Below is a small trained network, with its code and all its weights. Each question gives an input and a class and asks what happens when units are switched off, that is, made to give their printed mean instead of their output.

import numpy as np


def w(rows, s, z=0):
    codes = np.array(rows[::2]) - 128.0
    scale = np.full(codes.shape[1], s)
    scale[-1] = z or s
    return codes * scale


def norm(h):
    return h / np.sqrt((h * h).mean(-1, keepdims=True) + 1e-5)


def f(y):
    return y / 2 * (1 + np.tanh(0.7978845608 * (y + 0.044715 * y**3)))


def log_softmax(a):
    a = a - a.max(-1, keepdims=True)
    return a - np.log(np.exp(a).sum(-1, keepdims=True))


def net(x, mask):
    res = np.array(x, float).reshape(1, 2) / 4 @ E
    u = 0
    for l in range(2):
        y = f(norm(res) @ A[l][:, :-1].T + A[l][:, -1])
        res = res + np.where(mask[u : u + 15], y, B[l][:, -1]) @ B[l][:, :-1]
        u += 15
    return log_softmax(norm(res)[-1] @ U[:, :-1].T + U[:, -1])


A, B = {}, {}
E = w([
[147,178,111,63,144,1,84,120,115,199],'x0',
[131,216,128,206,177,24,191,122,34,79],'x1',
],0.0099)
A[0] = w([
[122,133,136,157,138,154,147,104,117,118,107],'L0N1',
[102,126,140,219,141,46,181,135,75,40,108],'L0N2',
[144,159,111,221,136,80,173,106,100,99,3],'L0N3',
[151,132,186,186,125,126,99,91,163,77,28],'L0N4',
[150,141,114,171,127,155,121,105,120,103,114],'L0N5',
[133,155,69,101,137,30,121,110,130,192,126],'L0N6',
[112,137,90,180,138,149,133,116,137,110,139],'L0N7',
[140,178,137,252,124,94,161,131,115,108,141],'L0N8',
[139,145,160,130,125,121,118,138,155,106,110],'L0N9',
[101,107,190,80,124,31,130,115,143,117,79],'L0N10',
[119,137,119,124,143,140,131,118,131,138,101],'L0N11',
[142,148,95,178,128,160,127,130,129,115,96],'L0N12',
[134,154,87,145,136,132,176,119,172,119,169],'L0N13',
[114,120,135,136,143,111,115,98,130,104,19],'L0N14',
[151,145,99,132,127,133,141,112,151,127,139],'L0N15',
],0.014,0.0021)
B[0] = w([
[144,129,142,144,122,106,109,141,114,125,153],'L0N1',
[159,192,96,112,179,191,168,79,101,165,254],'L0N2',
[150,150,2,156,119,147,124,106,95,122,218],'L0N3',
[148,136,133,147,125,116,104,142,113,125,147],'L0N4',
[135,125,146,136,123,102,118,135,110,124,153],'L0N5',
[132,130,160,120,113,110,105,101,132,99,225],'L0N6',
[156,121,150,144,135,101,117,137,114,128,158],'L0N7',
[171,194,132,106,209,177,143,97,109,183,226],'L0N8',
[121,133,131,125,129,129,129,131,126,128,127],'L0N9',
[152,110,166,149,135,149,126,162,125,123,175],'L0N10',
[124,137,120,133,123,128,118,128,131,124,127],'L0N11',
[128,145,138,146,129,99,101,142,116,117,152],'L0N12',
[138,111,146,130,131,142,127,139,127,139,141],'L0N13',
[139,80,111,143,78,228,95,166,125,164,126],'L0N14',
[144,121,127,126,119,130,135,126,129,129,129],'L0N15',
],0.035,0.016)
A[1] = w([
[145,157,110,133,147,145,117,110,101,151,219],'L1N1',
[117,122,150,138,93,119,114,144,114,127,88],'L1N2',
[95,118,80,96,101,120,142,140,117,169,206],'L1N3',
[157,151,106,120,122,147,142,110,83,145,251],'L1N4',
[172,180,86,130,146,155,109,114,93,152,223],'L1N5',
[136,109,110,123,85,45,51,166,99,176,22],'L1N6',
[119,109,135,137,78,134,98,146,97,127,226],'L1N7',
[93,101,100,206,109,163,180,138,111,59,217],'L1N8',
[102,114,100,126,138,124,113,141,127,118,172],'L1N9',
[132,103,95,148,115,125,98,163,138,147,187],'L1N10',
[146,156,134,152,155,139,146,130,99,144,227],'L1N11',
[99,88,166,252,108,146,183,194,82,57,8],'L1N12',
[119,110,176,136,152,106,128,167,157,110,39],'L1N13',
[104,110,201,126,132,123,144,169,123,125,198],'L1N14',
[117,120,150,128,139,122,151,126,137,113,51],'L1N15',
],0.024,0.0015)
B[1] = w([
[135,169,137,102,155,197,149,94,143,86,206],'L1N1',
[168,104,109,82,125,127,106,104,168,165,153],'L1N2',
[95,129,122,118,122,131,126,152,80,161,141],'L1N3',
[130,96,182,138,168,215,161,106,110,87,207],'L1N4',
[192,146,125,152,159,167,154,91,43,155,252],'L1N5',
[181,133,147,164,132,126,128,118,142,70,165],'L1N6',
[112,158,161,121,129,48,123,140,84,133,157],'L1N7',
[216,132,139,181,139,125,122,123,149,62,137],'L1N8',
[136,146,108,106,132,104,120,101,141,178,127],'L1N9',
[99,162,159,114,141,97,139,102,73,137,138],'L1N10',
[104,170,117,106,125,149,155,49,120,118,197],'L1N11',
[89,112,6,150,136,193,175,190,174,163,172],'L1N12',
[118,94,194,151,97,150,100,155,90,100,169],'L1N13',
[154,142,106,76,130,85,107,83,168,150,170],'L1N14',
[144,134,129,124,124,125,116,140,141,128,130],'L1N15',
],0.023)
U = w([
[160,114,188,97,96,93,53,99,152,104,163],'0',
[4,119,117,63,100,137,116,128,104,212,138],'1',
[165,185,105,146,181,210,157,61,84,125,182],'2',
[57,129,123,165,133,118,167,131,141,120,2],'3',
[163,111,37,195,130,135,135,186,200,100,137],'4',
],0.015,0.0042)

Each question gives the input, the list of numbers given to net, and the class t.
The units are the neurons (one row each of A and B). Each row of codes is followed by its name. A weight is (code - 128) times the scale printed after its matrix; where a second scale follows, it is the last column's (A, B and U).
mask holds one flag per neuron, layer by layer. A switched-off neuron (its flag False) gives its mean, the last column of its row in B, instead of its output. The means were averaged over made-up inputs and are rounded, as every weight is.
A unit's drop is (log p(t) with every unit on - log p(t) with that unit switched off) / (log p(t) with every unit on - log p(t) with every unit switched off).
unit that matters most: the unit with the biggest drop
k most important neurons: the k neurons with the biggest drops, biggest first
k most important neurons of layer l: the k neurons of layer l with the biggest drops, biggest first
drop of u: that unit's drop, to one decimal
input [2,-2], class 0: 2 most important neurons of layer 0	[L0N2; L0N8]
input [5,1], class 0: 4 most important neurons of layer 0	[L0N6; L0N2; L0N8; L0N3]
input [1,-2], class 0: 2 most important neurons of layer 1	[L1N5; L1N12]
input [-3,-8], class 1: unit that matters most	L0N3
input [-5,-5], class 4: 2 most important neurons of layer 1	[L1N12; L1N8]
input [7,-5], class 0: 2 most important neurons	[L0N2; L0N8]
input [-6,-3], class 4: 3 most important neurons of layer 0	[L0N8; L0N2; L0N3]
input [-7,-3], class 4: 4 most important neurons	[L0N8; L0N2; L1N12; L0N3]
input [-8,-3], class 4: 3 most important neurons	[L0N8; L0N2; L1N12]
input [5,-5], class 0: 3 most important neurons	[L0N2; L0N8; L0N3]
input [-6,-8], class 0: 3 most important neurons of layer 0	[L0N2; L0N8; L0N10]
input [5,-3], class 0: 2 most important neurons	[L0N2; L0N8]
input [8,-8], class 0: 2 most important neurons of layer 0	[L0N2; L0N8]
input [7,-7], class 0: 3 most important neurons	[L0N2; L0N8; L0N3]
input [3,0], class 0: unit that matters most	L0N6
input [-7,-7], class 4: drop of L0N3	0.7
input [2,-8], class 1: drop of L0N6	0.4
input [-4,-3], class 4: drop of L0N12	0.0
